Below is a small trained network, with its code and all its weights. Each question gives an input and a target symbol and asks what happens when units are switched off, that is, made to give their printed mean instead of their output.

import numpy as np


def w(rows, s, z=0):
    codes = np.array(rows[::2]) - 128.0
    scale = np.full(codes.shape[1], s)
    scale[-1] = z or s
    return codes * scale


def f(y):
    return np.maximum(y, 0)


def softmax(a):
    e = np.exp(a - a.max(-1, keepdims=True))
    return e / e.sum(-1, keepdims=True)


def log_softmax(a):
    a = a - a.max(-1, keepdims=True)
    return a - np.log(np.exp(a).sum(-1, keepdims=True))


def net(x, mask):
    ids = ['αβγδεζηθλξπστφψω'.index(c) for c in x.split()]
    T = len(ids)
    res = E[ids] + P[:T]
    u = 0
    for l in range(2):
        q, k, v = (res @ M[l].T for M in (Q, K, V))
        z = softmax(np.where(np.tri(T) > 0, q @ k.T / 3**0.5, -1e9)) @ v
        res = res + np.where(mask[u], z, O[l][:, -1]) @ O[l][:, :-1]
        u += 1
        y = f(res @ A[l][:, :-1].T + A[l][:, -1])
        res = res + np.where(mask[u : u + 16], y, B[l][:, -1]) @ B[l][:, :-1]
        u += 16
    return log_softmax(res[-1] @ U[:, :-1].T + U[:, -1])


Q, K, V, O, A, B = {}, {}, {}, {}, {}, {}
E = w([
[88,224,85,146,81,186],'α',
[119,188,130,132,48,124],'β',
[241,130,154,80,78,176],'γ',
[240,62,87,103,164,167],'δ',
[245,130,101,73,167,211],'ε',
[104,113,119,101,172,32],'ζ',
[113,133,44,137,163,106],'η',
[140,208,99,104,110,114],'θ',
[76,181,146,106,158,37],'λ',
[121,171,59,146,122,150],'ξ',
[91,238,66,131,142,176],'π',
[66,250,150,120,58,134],'σ',
[68,45,85,238,24,205],'τ',
[81,105,117,159,100,70],'φ',
[84,143,147,152,75,69],'ψ',
[139,70,230,95,139,220],'ω',
],0.017)
P = w([
[175,124,149,255,114,114],'0',
[91,133,41,86,93,146],'1',
[79,138,54,81,110,132],'2',
[73,144,69,60,114,122],'3',
[74,150,87,53,112,105],'4',
[64,147,92,44,129,83],'5',
[66,145,94,49,129,89],'6',
],0.0099)
Q[0] = w([
[187,50,120,52,87,218],'0.h0',
[81,190,17,22,104,47],'0.h0',
[251,90,97,44,103,137],'0.h0',
],0.013)
K[0] = w([
[64,66,226,2,168,112],'0.h0',
[200,138,220,219,179,53],'0.h0',
[121,148,186,47,217,82],'0.h0',
],0.011)
V[0] = w([
[172,250,110,156,153,203],'0.h0',
[100,179,149,125,1,98],'0.h0',
[131,169,47,112,209,60],'0.h0',
],0.0095)
O[0] = w([
[103,187,140,150,218,193,255],'0.h0',
[147,154,247,132,97,181,217],'0.h0',
[172,179,110,194,130,83,251],'0.h0',
],0.013,0.0036)
A[0] = w([
[117,127,96,133,179,128,110],'0.n0',
[112,205,58,112,47,182,98],'0.n1',
[142,80,146,84,128,113,116],'0.n2',
[108,197,99,118,15,122,102],'0.n3',
[11,127,117,14,162,98,186],'0.n4',
[17,139,98,132,72,123,113],'0.n5',
[163,41,97,91,43,172,37],'0.n6',
[118,18,97,226,117,148,108],'0.n7',
[127,113,65,25,131,175,232],'0.n8',
[113,198,96,98,114,52,128],'0.n9',
[88,112,143,109,185,92,97],'0.n10',
[128,123,58,100,68,32,2],'0.n11',
[49,179,56,24,84,90,83],'0.n12',
[254,105,114,73,76,90,109],'0.n13',
[196,63,107,55,70,95,16],'0.n14',
[157,46,118,137,187,84,42],'0.n15',
],0.0072,0.0091)
B[0] = w([
[101,100,125,133,114,111,155],'0.n0',
[123,66,112,132,163,82,173],'0.n1',
[110,148,104,124,81,136,137],'0.n2',
[126,110,128,149,161,101,177],'0.n3',
[175,120,76,214,74,222,249],'0.n4',
[150,101,76,123,143,100,170],'0.n5',
[89,170,61,20,143,148,142],'0.n6',
[141,45,76,148,103,98,136],'0.n7',
[114,161,199,165,55,98,205],'0.n8',
[80,118,111,106,138,95,220],'0.n9',
[125,126,96,121,119,139,154],'0.n10',
[130,254,104,79,147,105,156],'0.n11',
[168,31,117,185,107,123,197],'0.n12',
[148,186,107,188,116,172,166],'0.n13',
[89,183,127,87,142,182,140],'0.n14',
[177,86,71,196,100,118,131],'0.n15',
],0.0082,0.012)
Q[1] = w([
[95,151,65,135,196,91],'1.h0',
[217,88,99,11,125,157],'1.h0',
[2,118,164,160,91,95],'1.h0',
],0.011)
K[1] = w([
[160,167,59,179,164,115],'1.h0',
[75,122,56,71,1,191],'1.h0',
[62,94,192,210,186,76],'1.h0',
],0.0098)
V[1] = w([
[111,186,194,41,179,109],'1.h0',
[254,113,210,118,87,127],'1.h0',
[60,131,189,148,86,57],'1.h0',
],0.0081)
O[1] = w([
[128,95,39,109,193,210,3],'1.h0',
[242,193,30,115,82,175,101],'1.h0',
[237,70,153,2,167,92,161],'1.h0',
],0.0092,0.005)
A[1] = w([
[54,110,217,75,239,229,2],'1.n0',
[165,222,111,103,160,75,46],'1.n1',
[109,9,48,86,138,105,137],'1.n2',
[125,94,170,175,151,170,157],'1.n3',
[39,135,141,114,202,78,54],'1.n4',
[59,97,222,85,122,86,96],'1.n5',
[120,181,219,75,166,243,49],'1.n6',
[64,196,79,189,119,42,103],'1.n7',
[44,7,2,138,118,186,62],'1.n8',
[225,67,106,38,233,127,157],'1.n9',
[212,127,106,105,106,216,42],'1.n10',
[123,95,187,99,75,42,62],'1.n11',
[145,68,95,105,181,69,128],'1.n12',
[127,105,92,125,143,204,61],'1.n13',
[127,97,175,127,107,150,102],'1.n14',
[165,93,69,177,112,121,122],'1.n15',
],0.0085,0.0087)
B[1] = w([
[53,9,108,113,30,1,160],'1.n0',
[45,136,93,163,180,128,171],'1.n1',
[144,180,193,149,192,132,159],'1.n2',
[84,174,70,125,57,163,168],'1.n3',
[161,119,206,80,140,82,172],'1.n4',
[150,199,143,138,173,124,152],'1.n5',
[111,128,22,48,151,104,153],'1.n6',
[168,37,143,91,193,219,254],'1.n7',
[132,190,138,173,172,23,165],'1.n8',
[24,151,220,117,61,112,188],'1.n9',
[134,43,227,140,190,110,174],'1.n10',
[169,129,44,98,152,156,184],'1.n11',
[124,225,86,125,160,152,171],'1.n12',
[178,184,140,90,133,118,147],'1.n13',
[73,165,145,90,105,146,138],'1.n14',
[102,113,123,116,128,65,173],'1.n15',
],0.0073,0.019)
U = w([
[60,81,136,141,125,84,67],'α',
[195,127,92,93,66,90,151],'β',
[180,162,149,46,157,225,133],'γ',
[132,42,115,153,101,127,167],'δ',
[48,129,216,178,166,242,191],'ε',
[102,239,8,125,151,226,118],'ζ',
[145,139,21,104,203,88,77],'η',
[144,77,230,113,96,95,69],'θ',
[223,201,164,231,138,146,158],'λ',
[66,149,33,128,90,127,94],'ξ',
[83,165,87,199,167,94,9],'π',
[99,131,129,198,66,69,48],'σ',
[86,253,171,101,146,62,226],'τ',
[105,99,119,40,122,139,105],'φ',
[150,88,204,127,230,93,1],'ψ',
[94,163,139,128,25,183,148],'ω',
],0.0067,0.0058)

Each question gives the input, a string of symbols that net reads in full, and the target symbol t.
The units are the heads (3 rows each of Q, K, V and O) and the neurons (one row each of A and B). Each row of codes is followed by its name. A weight is (code - 128) times the scale printed after its matrix; where a second scale follows, it is the last column's (O, A, B and U).
mask holds one flag per unit, layer by layer, with each layer's heads first. A switched-off unit (its flag False) gives its mean, the last column of its rows in O or B, instead of its output. The means were averaged over made-up inputs and are rounded, as every weight is.
A unit's drop is (log p(t) with every unit on - log p(t) with that unit switched off) / (log p(t) with every unit on - log p(t) with every unit switched off).
The circuit of an input: a set's keep is (log p(t) with only the set's units on - log p(t) with every unit switched off) / (log p(t) with every unit on - log p(t) with every unit switched off). Starting from the 12 units with the biggest drops (on a tie, the unit counted first), units are removed one at a time, each time the one whose removal leaves the highest keep (on an exact tie, the one counted first), for as long as the keep stays at least 0.8.
units of the circuit, in order: the units of the circuit, biggest drop first
k most important neurons: the k neurons with the biggest drops, biggest first
top k neurons in layer l: the k neurons of layer l with the biggest drops, biggest first
input η γ ξ λ, target ψ: units of the circuit, in order	[0.h0; 1.h0; 1.n7; 1.n4]
input π λ ξ, target α: units of the circuit, in order	[1.n0; 1.h0; 0.h0; 0.n4]
input σ λ γ ζ, target φ: units of the circuit, in order	[0.h0; 1.n6; 1.n0; 1.h0]
input π λ λ ζ λ λ λ, target α: units of the circuit, in order	[1.n0; 1.h0; 0.h0]
input λ γ ω γ, target ω: 2 most important neurons	[0.n8; 0.n4]
input φ γ λ π ζ, target β: units of the circuit, in order	[0.h0; 1.h0; 1.n11]
input ξ λ λ φ, target ε: units of the circuit, in order	[0.h0; 1.h0]
input λ λ η ζ λ σ ω, target ω: most important neuron	[0.n4]
input ξ θ ξ δ γ γ ζ, target ε: units of the circuit, in order	[0.h0; 1.h0; 1.n7]
input λ β σ, target τ: units of the circuit, in order	[1.h0; 0.n4; 1.n7; 0.h0]
input σ λ φ λ λ ζ η, target φ: units of the circuit, in order	[0.h0; 1.n0; 1.n6; 1.h0]
input σ λ λ ξ δ γ, target λ: units of the circuit, in order	[0.n13; 0.h0]
input λ λ π, target τ: 3 most important neurons	[0.n4; 1.n9; 1.n7]
input τ η σ, target ω: units of the circuit, in order	[0.h0; 0.n4; 1.n7]
input σ ξ π α ψ α λ, target φ: top 3 neurons in layer 1	[1.n0; 1.n6; 1.n10]
input γ λ ξ ψ, target λ: 3 most important neurons	[0.n4; 1.n10; 1.n8]
input π τ λ ζ ζ ζ, target α: units of the circuit, in order	[1.n0; 1.h0; 0.h0]
input ψ γ δ η λ π, target θ: top 2 neurons in layer 1	[1.n10; 1.n9]
input θ δ γ, target γ: top 3 neurons in layer 0	[0.n4; 0.n12; 0.n8]
input ω λ ξ σ, target σ: 3 most important neurons	[0.n4; 0.n12; 1.n8]
input ω γ γ ξ ξ λ, target σ: top 2 neurons in layer 0	[0.n4; 0.n12]
input λ η λ ζ ψ λ φ, target τ: 3 most important neurons	[0.n4; 1.n7; 1.n9]
input δ ξ σ, target δ: 3 most important neurons	[1.n7; 0.n4; 0.n12]
input ζ ξ η ξ δ, target ζ: 3 most important neurons	[0.n11; 0.n14; 0.n13]
